Each row is followed by its class. Each block has new classes.
[ 0.01  0.30  0.88 -0.42 -0.11  0.39 -0.61 -0.14  0.81  0.63 -0.46 -0.19
 -0.19 -0.14  0.21  0.63  0.15 -2.01 -0.59  0.05 -0.76  0.52 -2.84 -0.42
 -0.30 -0.08 -2.12 -0.03 -2.00  1.81  0.22  0.15  0.16  0.62 -0.32 -0.37
  0.70  0.98 -1.06 -0.26  0.41  0.22  0.49 -0.10 -0.06 -0.37 -0.41  0.21
 -0.06  0.90  0.98 -1.10 -0.14  1.08 -0.19  0.95 -0.19 -1.51 -1.31 -0.08
 -0.54  0.45]
QP
[ 0.67  0.48  0.29 -0.39  1.47 -0.73  0.24  0.06  0.19  0.64  0.22  0.19
 -1.30 -0.19  1.53 -1.02 -0.01  0.49 -0.13  0.39 -0.57 -0.27 -1.41 -1.21
  0.12  0.52  0.40  0.06  0.01  0.17 -0.37  0.30 -0.26 -0.45 -0.53 -0.07
  0.81  1.31 -0.73 -1.00 -0.24  0.77  0.52  0.05  0.24 -0.38  0.33 -0.49
  0.18 -0.01  0.20  0.07 -0.86 -0.21  2.89 -0.23 -0.03  1.22 -5.60 -0.14
 -0.90  0.86]
QP
[ 0.98  0.20 -0.62 -0.72  0.07 -0.57 -0.49  0.93 -0.05  1.25 -1.12  0.33
  0.51 -0.19  0.33  0.83 -0.59 -0.33 -0.54  0.44  0.87  0.40 -0.45  0.38
  0.41 -0.05  2.69 -0.29  0.04  0.11  0.41  0.09  0.54 -0.95  0.05 -0.07
 -1.69  1.02 -2.12  0.22  0.06 -0.96  0.37  1.26  0.81 -0.32 -0.41 -0.90
 -0.29  1.04  0.04  0.79  0.10 -0.79  1.35  0.59 -0.40  0.69  0.74 -0.13
 -0.17  0.45]
Nl
[-0.68 -0.12 -0.20 -0.52  0.25  1.41  0.11  1.44 -0.57  1.11  0.15  0.21
  0.70  0.06  0.29 -1.64  0.23 -5.91  1.20 -1.38 -0.88 -0.27  1.64  5.28
  1.55 -0.44  5.19  0.01 -0.53 -2.08  0.40  0.05  0.65 -0.04 -0.12 -2.46
 -4.01 -1.57 -0.81  0.75 -1.64  0.51 -0.13  2.34  0.75 -0.56  0.34 -0.33
  0.15  3.00  0.59  0.40 -0.65  0.02 -1.01  1.70  0.62 -1.39 -3.11 -0.33
  0.44 -1.61]
Nl
[ 0.66 -0.08 -1.31 -0.20 -0.26 -0.73 -1.02 -0.36 -0.45  0.66 -0.66 -1.57
  0.56  0.46  0.08 -0.41  1.02 -1.77 -0.62  0.10  0.45  0.50 -0.65  2.33
  0.29  0.26  5.23 -0.03  0.09  0.48  0.16 -1.16  0.41 -0.76  0.92  0.31
 -1.73 -0.32 -1.83 -0.48  0.71  0.27 -0.30  0.33  1.08 -0.80 -0.64 -0.77
  0.22 -1.01  0.13  0.74 -0.04  1.69  1.22  0.22  0.81  0.05 -0.37  0.60
 -0.28  1.03]
Nl
[ 0.43  0.40 -0.27 -0.39 -0.85  0.39 -0.33 -0.57  0.46 -0.46 -0.52 -1.35
  0.77 -0.08  0.14  2.37  0.48  2.22 -2.61  0.50  0.03 -0.18 -3.26 -4.16
  0.27  0.00 -0.44  0.34 -2.50  1.71  0.51 -0.74 -0.20  1.63  1.47 -0.56
  3.12  1.48  1.16  3.98  1.26 -0.18  0.52 -2.29 -0.98 -0.43 -1.07 -0.27
 -1.46 -0.28 -0.33  0.68  0.21  0.89 -2.50  0.66 -0.23  0.95 -0.80 -0.28
 -0.57  1.61]
QP
[ 1.07  0.13  0.71 -0.40  0.34 -0.17 -0.29  1.33 -0.12 -0.39  0.38  1.14
  1.99 -0.83  0.53  5.03  0.11 -0.51  0.67  0.79  1.74  0.06 -0.10  2.83
  0.51 -0.56  2.09  0.04  0.72 -2.49  1.03  0.27  0.99  1.36  0.64 -0.40
 -3.80 -1.05  0.54  0.54 -2.18  0.76 -0.49  1.63  0.55  0.46  0.37 -0.83
 -0.58  3.57  0.46  1.48 -0.36 -0.24  0.74 -0.74 -1.06  2.04  4.32 -0.78
  0.69 -0.41]
Nl
[ 0.60  0.49 -0.76 -0.91  0.25  2.92 -0.44  0.44 -0.54  0.16 -0.27  0.98
 -0.11  0.12  0.34 -2.80  0.69 -5.12  0.74 -1.32 -0.73  0.10  2.27  2.33
 -0.68 -0.83  2.29 -0.02  1.22 -0.05  0.65 -0.67  0.03 -1.56 -1.59 -0.12
 -3.40 -1.85 -0.69  0.78  0.01 -0.43  0.06  3.89  0.60 -1.02  0.09 -0.28
 -0.16  2.79  0.03  0.17  0.25 -0.72  0.28  3.66  1.57 -0.97 -1.25 -0.34
  0.07 -1.25]
Nl
[ 0.38  0.59  2.18 -0.36 -0.81  0.61 -0.65  0.44  0.84  0.49 -0.37  0.71
  0.46 -0.78  0.95  2.73  0.75  0.61 -0.10  0.84  0.01  0.58 -1.26 -0.48
  0.57 -0.12 -4.24  0.04 -0.80 -0.10 -1.02  0.60  0.28  1.03 -1.65  0.15
 -0.47 -1.96 -0.26  1.11 -1.25  1.02  0.04  1.02 -1.06  0.86  0.24  0.17
 -0.93  1.45 -0.84 -0.11 -0.78  0.06 -1.19  1.71 -3.43  0.66  1.78 -0.25
 -0.22 -1.52]
Nl
[ 0.01 -0.04  1.26 -0.11 -0.15  0.69 -0.68 -0.16  2.10 -0.57 -1.37  1.63
  1.62 -0.30  0.55  3.75  1.83  1.70 -0.65  0.16  2.00  0.20 -3.94 -0.88
  1.11  0.63 -0.96  0.19 -1.55  0.38  0.93 -0.34 -0.18  1.41 -0.07 -0.18
 -0.28 -2.79 -0.39  0.40 -0.39  0.61  0.15 -1.63  0.10 -0.05 -0.48  0.52
 -0.75  0.47  0.71  0.07 -0.19  0.83  2.75 -0.97 -1.76  1.53 -2.67 -0.80
  0.59 -0.70]
QP
[ 0.65 -0.20 -1.19 -0.51  0.40  2.66  0.16  1.44 -0.70  0.72 -0.42  2.01
  0.09 -0.18  0.70 -1.19  0.23 -5.88  1.25  0.00 -0.73 -0.64  1.46  1.69
  0.37 -0.25  3.47 -0.13 -1.27 -1.24  0.25 -1.04  0.63 -0.80 -0.62 -0.53
 -2.29  0.84 -0.56  0.29 -0.41 -0.67 -0.67  2.29  0.47 -0.12 -0.30  0.32
 -1.54  3.18  1.72  1.06  0.25  0.49 -0.73  3.66  2.97 -1.13 -4.82 -0.35
  0.20 -0.74]
Nl
[-0.40  0.27 -0.16  0.29 -0.01 -0.72 -0.32 -0.09  0.57 -0.37 -0.36  0.56
  0.38 -0.42 -0.48  1.50  0.15  1.44 -0.43  0.41  0.52  0.28 -3.44  0.83
  0.55  0.27  1.06  0.20  0.33  0.80  0.40  0.28 -1.06  0.79  0.59  0.22
  0.60  0.98 -0.73 -0.39  0.85  0.12  0.44 -1.92 -0.22  0.01 -0.40 -0.27
  0.39  0.20  0.20  0.24  0.13  0.62  2.70 -2.03 -0.35  1.81 -2.50  0.38
 -0.39  1.62]
QP
[ 1.17 -0.02  0.39 -0.10  0.48 -2.17  0.18  1.24 -0.58  0.65 -0.70  0.91
 -0.65 -0.49 -0.75 -1.38 -0.14  2.54 -0.61  0.01  1.58 -0.03 -0.37  1.79
  0.87 -0.35 -0.57 -0.02 -4.43 -1.07  1.00  0.71  0.68  0.16  2.05 -0.22
 -2.35  2.72 -1.05 -0.46 -1.45  0.33  0.05  2.05  1.01 -0.25 -0.30 -0.18
 -0.09 -0.18 -0.20  0.13 -0.23  0.29  0.00 -1.01 -2.05  1.38  7.19 -0.56
 -0.06  0.16]
Nl
[ 1.22 -0.38  1.64  0.41 -0.46  1.40 -0.07  1.27 -0.74  1.40  0.03 -1.27
  0.55 -0.04 -0.05  3.81 -0.08 -5.67  0.45  0.72  0.21 -0.51  1.95  1.23
  0.57  0.48  4.78 -1.80 -0.93 -2.15 -0.11  0.96  0.48  0.39 -1.47 -0.85
 -1.44 -1.34  0.39  0.49 -0.17  0.47 -0.41  1.46  0.13  0.34 -0.20 -0.68
  0.00  2.83  1.08  1.38  0.29  0.01 -4.43  3.10  0.60  0.32 -7.59 -0.27
 -0.58  0.08]
Nl
[-0.36 -0.20  0.66  0.04 -0.14 -0.65 -0.54  0.02  0.44  0.27 -0.58 -0.42
  0.00  0.79  0.01  1.24 -0.24  1.84 -0.96  0.64  0.92  0.69 -2.74 -0.40
  0.50  0.51  1.23  0.76 -2.19 -0.28  0.48 -0.01 -0.47  0.07  1.12 -0.04
  0.48  0.69 -0.18  0.01  0.35  1.06 -0.25 -1.45 -0.73 -0.07 -0.36 -0.03
 -0.26 -1.31  0.45  0.44  0.26 -0.23  0.47 -1.57 -1.11  1.50 -2.72  0.31
 -0.42  0.99]
QP
[-0.33  0.38  0.15  0.10 -0.37  1.13  0.14  0.58  1.14  0.16  0.32 -1.40
  0.60  0.44  0.28  1.25 -0.05 -0.94  0.19 -0.04 -0.30  0.23  0.57 -2.09
 -0.82 -0.78  1.52 -0.17  1.49 -0.09  0.29 -0.46  0.21  1.00 -0.23 -0.05
 -1.23 -0.08  0.88  0.41  0.62 -0.86  0.17 -1.10 -1.14 -0.25 -0.31 -0.12
  0.30 -0.68  0.04  1.21 -0.14  0.20 -1.59  1.86  1.58 -0.12 -3.51  0.30
  0.10  0.72]
Nl
[ 0.34 -0.46 -0.60 -0.55 -0.65  0.25 -1.20  0.21 -0.95  1.36 -0.41  1.67
 -1.29 -0.29 -0.39 -2.10 -0.07 -2.15 -0.55  0.01 -1.23  0.13  0.35  0.16
 -0.21 -0.11  1.74 -0.40  0.14 -0.74 -0.37 -0.17 -0.21 -1.58 -1.33  1.27
  0.91  0.66 -0.02 -0.04  0.52  0.32  0.15  0.65 -0.60 -0.64 -0.09 -0.35
 -0.42 -0.42  0.56 -0.70  0.33 -0.64 -0.58  2.22  0.65 -0.59 -6.81  0.06
  0.28 -0.12]
Nl
[ 0.09 -0.18  1.38 -0.77  0.09  0.63 -0.04 -0.90  0.59  0.36 -0.36 -0.86
  1.36 -0.15  0.09  0.97 -0.25  2.58 -0.66 -0.09  0.71  0.53 -1.31  0.95
  0.37 -0.10  0.04 -0.11 -0.39  0.85  0.03  0.50 -0.51  0.55 -0.21 -0.14
 -0.46 -0.22 -0.22  0.00  0.31  1.08 -0.32  0.14 -0.16  0.00 -0.73 -0.36
 -0.06 -0.21  0.11 -0.11 -0.43  1.78 -1.26 -1.40 -1.15  1.60  4.61  0.14
 -0.52  0.84]
QP
[ 1.02 -0.07  1.50 -0.81 -0.21  1.40 -0.47  0.95  1.14  1.56  0.83 -0.62
  1.96 -0.03  0.32  5.67  0.42 -2.51  0.39 -0.35 -0.29  0.38  0.33  2.01
 -0.08  0.25  2.52 -0.98  0.86 -0.78 -0.54  0.12  1.57  0.49 -1.41 -0.93
 -3.35 -0.43 -0.47  0.00 -1.80  0.75 -0.85  2.08  0.65  0.16  1.07 -0.13
 -1.91  3.95  1.23  1.33 -0.17 -0.90 -4.85  1.81 -0.62  0.75 -0.82 -0.35
 -0.01  0.45]
Nl
[ 0.45  0.00 -1.22  0.04  0.31 -0.49 -0.48  0.97  0.45 -0.01  0.05  0.56
 -0.21 -0.55 -0.16  3.64  0.11 -1.17 -0.04  0.47 -0.60  0.52 -0.16 -4.15
  0.01  0.19  2.69 -0.60  3.40 -0.85  0.35 -0.38 -0.12  0.08 -1.84 -0.14
 -2.22 -1.41 -1.41 -0.58 -0.31  0.12  0.06 -0.97 -0.24 -0.18 -0.40 -0.51
 -1.59  1.09  0.77  1.53 -0.04 -0.98  2.99  3.99  1.71 -0.09 -7.59  0.27
  0.05 -1.63]
Nl
[-0.43 -0.33  0.73  0.05  0.20  1.80  0.19  0.04  1.37 -0.64 -0.02 -0.02
 -0.05 -0.46 -0.32  1.61  2.12  0.99 -0.24  0.68 -0.87  0.13 -2.31 -1.59
 -0.42 -0.05 -1.32 -0.50 -1.14  1.23  0.52 -0.32  0.42  0.60 -0.46 -0.20
  2.97  0.94  1.28  0.00  1.18  0.37 -0.27 -1.02 -0.54  0.28 -0.66  0.44
 -0.92  0.62  1.29 -0.41  0.16  0.49 -1.21  0.50 -0.67  1.00 -2.97 -0.19
 -1.30  0.66]
QP
[ 0.44 -0.28  0.61 -0.06  0.08  0.65 -1.18  0.00  0.58 -0.87  0.16 -0.36
  1.82 -0.01  0.13  5.16  0.70 -1.39 -0.33  0.49  0.30  0.81 -3.68 -0.10
 -0.02 -0.01 -1.77 -0.06 -1.18  2.03  0.56 -0.05  0.40  3.56  0.80 -0.28
 -1.32 -0.35 -1.75  0.05 -0.09 -0.73 -0.28 -2.07  1.06  0.31  0.14 -0.30
 -1.36  2.11  0.39  0.16 -0.74  0.96  2.47 -0.58  0.54 -1.45  1.52  0.04
  0.05 -1.54]
QP
[-1.20  0.10 -1.96  0.13  0.09  0.08 -0.40  1.22 -0.81  0.68 -0.20  0.31
 -1.14 -0.46 -0.56 -2.08 -0.35 -3.10  0.47 -0.36 -0.24 -0.22  1.30  1.49
 -0.04  0.45  3.20 -0.24  1.94 -0.94 -0.27 -0.26 -0.31 -1.74 -1.43  0.03
 -2.09  0.70 -0.99 -0.10  0.11  0.27  0.24  1.33  1.00 -0.44  0.31 -0.51
  0.49  0.57  0.23  0.20  0.44 -1.21  3.25  0.29  1.09 -0.62 -3.74 -0.44
  0.46 -0.36]
Nl
[ 0.49  0.11  1.84 -0.46  0.07  1.71 -0.42  0.26  0.38  0.48 -0.01  1.16
  1.58 -0.18  0.68  1.72 -0.28 -1.13  0.54 -0.20  0.46 -0.58  1.16  4.14
  0.67  0.38  2.11 -0.40  0.92 -1.03  0.16  0.24  0.43 -0.86 -0.97 -0.33
 -2.73 -0.77 -1.69  0.48 -2.21  0.64 -0.36  1.98 -0.33 -0.10  0.36 -0.07
  0.06  2.57 -1.83  0.05 -0.17  0.01  1.69 -1.02 -1.12  1.32  1.40 -0.16
 -0.28 -0.91]
Nl
[-0.23  0.40  1.34 -0.32 -0.33  0.33 -0.20 -0.37 -0.02  1.22 -0.38 -1.68
  0.17  1.38  0.57 -1.00 -0.17 -0.05 -0.01  0.09  0.38 -0.16  0.11  1.23
  0.91 -0.38  2.04 -0.11 -2.33  0.23  0.01  0.12  0.15  0.25  1.10 -0.18
  0.36 -0.08 -0.55  0.69  0.75  0.83 -1.00  0.97  0.27  0.03 -0.10 -0.82
  0.11  0.64  0.23 -0.34  0.07 -0.09 -2.51 -0.07 -1.36  0.73  2.29 -0.36
 -0.09  1.14]
Nl
[-0.71  0.19  0.55 -0.62 -0.38 -0.41  0.28 -0.30  0.56  0.12 -0.04 -0.39
  0.64 -0.42 -0.09  0.02 -0.39  1.56 -0.75  0.16 -0.71  0.33 -2.08 -1.10
 -0.51  0.22 -2.64  0.48  0.38  0.72  0.00  0.57 -0.45  1.03 -0.38 -0.07
  0.95 -0.60  0.20 -0.06  1.24  0.56  0.91 -1.02 -1.58  0.74 -0.04  0.17
 -0.25 -1.82  0.34 -0.67  0.49  0.11  0.38 -0.03 -1.49 -0.69 -0.37  0.13
 -0.55 -0.70]
QP
[ 1.54  0.48  1.24 -1.32  0.03  1.89 -0.20  0.91  0.76  0.14  1.55  0.49
  1.81 -0.24  0.09  3.41  1.37 -6.84  0.67 -0.63 -0.98  0.87  1.81  1.97
 -0.72 -0.55 -3.38 -0.37  2.59  2.21  0.18  0.05  1.24  0.56 -1.20 -1.11
 -4.82  0.44 -1.32  0.07 -2.98 -1.33 -0.75  3.88  0.03 -0.29 -0.03 -0.01
 -1.99  7.42 -0.37  0.00 -0.68  0.69 -3.36  4.21  1.71 -3.82  7.59 -0.23
  1.30 -3.07]
Nl
[-0.37  0.57  0.26  0.44 -0.41  0.34 -0.39 -0.72  0.06 -0.20  0.24  0.41
  0.52  1.53 -0.07  0.89  0.08  1.18 -0.61  0.06 -0.08  0.16 -2.30 -1.23
 -0.43 -0.26 -1.65  0.22  0.03  1.80  0.42  0.55 -0.30  0.60  0.22 -0.17
  1.28  1.63 -0.07  0.08  0.87 -0.46  0.19 -0.89  0.75  0.67 -0.09  0.11
 -0.70 -0.52  0.40  0.12  0.33  0.55 -0.47 -0.35 -0.37  0.20  5.21  0.34
 -0.27  0.42]
QP
[-0.62  0.36  2.20 -1.06 -0.22  2.05  0.34  0.48  0.48  0.56 -0.31  3.45
  0.87 -0.37  0.51 -0.91  1.89  0.74  0.27  0.01 -0.95  0.02 -0.97  0.26
 -0.60  0.06 -0.26  0.24  1.58 -0.07 -0.62  0.27  0.43 -0.41 -1.68 -0.26
 -1.56 -0.39  0.56  0.48  0.33  0.67  0.79  1.07  0.15  0.09 -0.43 -0.54
 -0.11  0.61  0.39 -0.50 -0.43 -0.52  2.08  1.84 -2.24  1.05  1.09 -0.17
  0.45 -0.61]
Nl
[ 1.09 -0.10 -2.19 -0.03  0.47 -0.93 -0.52 -0.18 -0.59  0.11 -0.16 -0.42
 -0.83  0.41  0.30  0.35 -1.02 -0.21  1.51  0.65  0.09 -0.38 -0.04 -0.96
 -0.18  1.60  2.03 -0.17  0.94 -1.04  0.32  0.24 -0.80  0.30  0.02  0.57
 -0.14  0.31 -0.64 -0.92  0.67 -0.34  0.59 -0.86 -0.16 -0.19 -1.04 -0.11
  0.05 -1.28  0.13  1.02  0.83 -0.56  2.89 -0.22  1.37  0.27 -4.15 -0.12
 -0.11  0.92]
Nl
[ 0.27 -0.31  0.65 -0.10  0.51 -0.72 -1.13 -0.30  1.16  0.02 -0.06 -0.53
  1.06  0.20 -0.12  2.56  0.27 -0.36 -0.77  0.65 -0.85  0.05 -1.56 -1.66
 -0.09  0.41 -0.97  0.01 -1.09 -0.01  0.15  0.43  0.93  2.11 -0.73  0.16
  0.58 -1.01  0.80  0.47  0.14  0.58  0.66 -1.73 -0.91  0.90 -0.22  0.29
 -0.45  0.53  0.04 -0.02 -0.49 -1.47 -1.52  1.15 -0.62 -1.03 -0.39 -0.09
 -0.91 -0.08]
QP
[-0.69 -0.38 -0.05  1.12  0.86  3.14  0.53  1.47 -0.43  0.65  0.21  1.57
  0.07 -0.59  0.61  1.33 -0.16 -6.02  2.28  0.49 -0.37 -0.29  2.09  2.48
  1.07  0.12  1.91  0.62 -1.21 -2.19 -0.11 -0.46  0.31  0.51 -0.66  0.28
 -1.36  0.39  0.74  0.45 -0.94 -0.95  0.17  1.61  0.53 -0.51  0.18 -0.11
 -1.03  3.88  0.41  0.69 -0.21  0.84 -1.88  1.45  2.99 -0.42 -7.51 -0.37
 -0.12 -1.69]
Nl
[-0.37 -0.07  0.19 -0.21  0.17 -0.85 -0.14 -0.29 -0.11 -0.69 -0.25  0.78
  0.77 -0.34 -0.18  1.21 -0.84 -0.45 -0.66  0.04  0.00 -0.13 -2.56 -1.20
  0.30 -0.25  0.32  0.13  0.23  0.20  0.34  0.16  0.38  1.09 -0.08 -0.22
 -0.58 -0.63 -0.34  0.17 -0.31  0.73 -0.11 -1.71 -0.73  0.62  0.19 -0.15
 -0.59 -0.57  0.59  0.66 -0.13  0.05  1.66  1.58 -0.45  0.03  2.72  0.54
  0.60 -0.60]
QP

Each row is followed by its class. Each block has new classes.
[-0.77 -0.32 -0.49  0.07 -0.03 -0.64  0.30  0.97  0.32  0.32 -0.40  0.49
 -0.21  0.34  0.20 -0.11 -0.63 -0.73 -0.20 -0.21 -0.17  0.29  0.53  0.32
  0.09 -0.55  1.03 -0.13 -0.15 -0.09 -0.40 -0.12 -0.54  0.85  0.02 -0.15
  0.27  0.43  0.13  0.59  0.33  0.01  0.06 -0.47  0.42 -0.29 -0.46 -0.09
  0.72  0.03  1.06 -0.45  0.89 -1.28 -0.42 -0.07  0.17 -0.04  0.13  0.83
  0.68  0.17]
JQ
[-0.09 -1.88 -0.45 -1.36 -1.97  1.46 -0.73  2.47  0.59  0.21 -0.33  0.11
  0.43  0.29 -0.40  0.07  1.01  0.74  0.69  0.05  1.15  1.98 -1.61 -1.52
 -0.04 -0.59 -1.16  0.57 -0.26  0.72  2.31 -0.21  0.89 -2.24 -0.11 -0.22
 -0.50 -0.83  0.65  1.77 -0.72 -1.50 -0.01  0.12  0.93  0.36  2.94 -0.27
 -0.85  0.29 -0.31  0.05 -0.35  0.05  1.32  0.02 -0.91 -1.61 -0.09  1.85
 -0.17  0.18]
QF
[-0.74 -0.43 -0.40 -0.19 -0.10 -0.26  0.24  1.55  0.41  0.09 -0.04  0.48
  0.01  0.03 -0.07 -0.17 -0.62 -0.22 -0.27 -0.21 -0.03  0.60  0.63  0.21
  0.14 -0.27  0.84  0.09 -0.02  0.14 -0.15 -0.16  0.57  0.18 -0.04 -0.33
  0.24  0.42  0.43  0.65  0.15 -0.20  0.26 -0.13  0.41 -0.22 -0.54  0.01
  0.57  0.21  1.20 -0.53  1.00 -0.99 -0.44  0.02  0.58 -0.17  0.05  1.02
  0.55  0.07]
JQ
[-0.16 -1.85 -0.18 -0.87 -1.29  0.88 -0.59  2.89  0.57  0.22  0.27  0.42
  0.19 -0.05  0.07 -0.01  0.61  0.42 -0.17  0.23  0.95  2.31 -1.09 -1.24
  0.08 -1.13 -0.30  0.81 -0.02  0.64  2.07 -0.33  0.35 -1.81 -0.08 -0.38
 -0.39 -0.43  0.64  2.12 -0.63 -1.12  0.37  0.20  0.62  0.24  2.27 -0.27
 -0.76  0.05 -0.34 -0.14 -0.26 -0.10  1.29 -0.08 -0.66 -1.46 -0.10  1.78
  0.08  0.16]
Nm
[-0.14 -0.57 -0.74 -1.17  0.61  2.91  0.07  4.71  1.53  0.91 -1.32  0.44
 -1.56  0.06 -1.73 -0.54 -1.71  0.56  0.53 -1.13 -1.04 -1.36  0.06  1.14
  0.25 -0.03  0.19 -0.34 -0.78  1.38 -0.41 -0.42 -0.40 -1.19 -0.32 -0.57
 -0.92  0.64  0.22 -0.11  0.34 -0.95  0.10 -0.86  0.72 -0.93 -0.09 -0.47
  1.28  1.38  3.81 -0.15 -1.90 -0.65 -0.89 -0.07  0.19  0.01  0.42  2.77
 -0.86  0.38]
DD
[-0.03 -0.66 -0.31 -0.23  0.43  0.18  0.49  1.56  0.58  0.69 -0.73  0.15
 -0.73  0.02 -0.15 -0.28 -1.24  0.57 -0.30 -0.54 -0.12  0.25  0.66  0.44
  0.13  0.03  0.80 -0.09 -0.45  0.36 -0.31 -0.63 -0.56  0.16 -0.15 -0.20
 -0.06  0.43 -0.03 -0.13  0.50 -0.45 -0.01 -0.22  0.27 -0.28 -0.19 -0.26
  0.88  0.30  1.63 -0.48 -0.23 -0.73  0.04  0.02  0.13  0.30  0.21  1.23
 -0.18  0.12]
BM
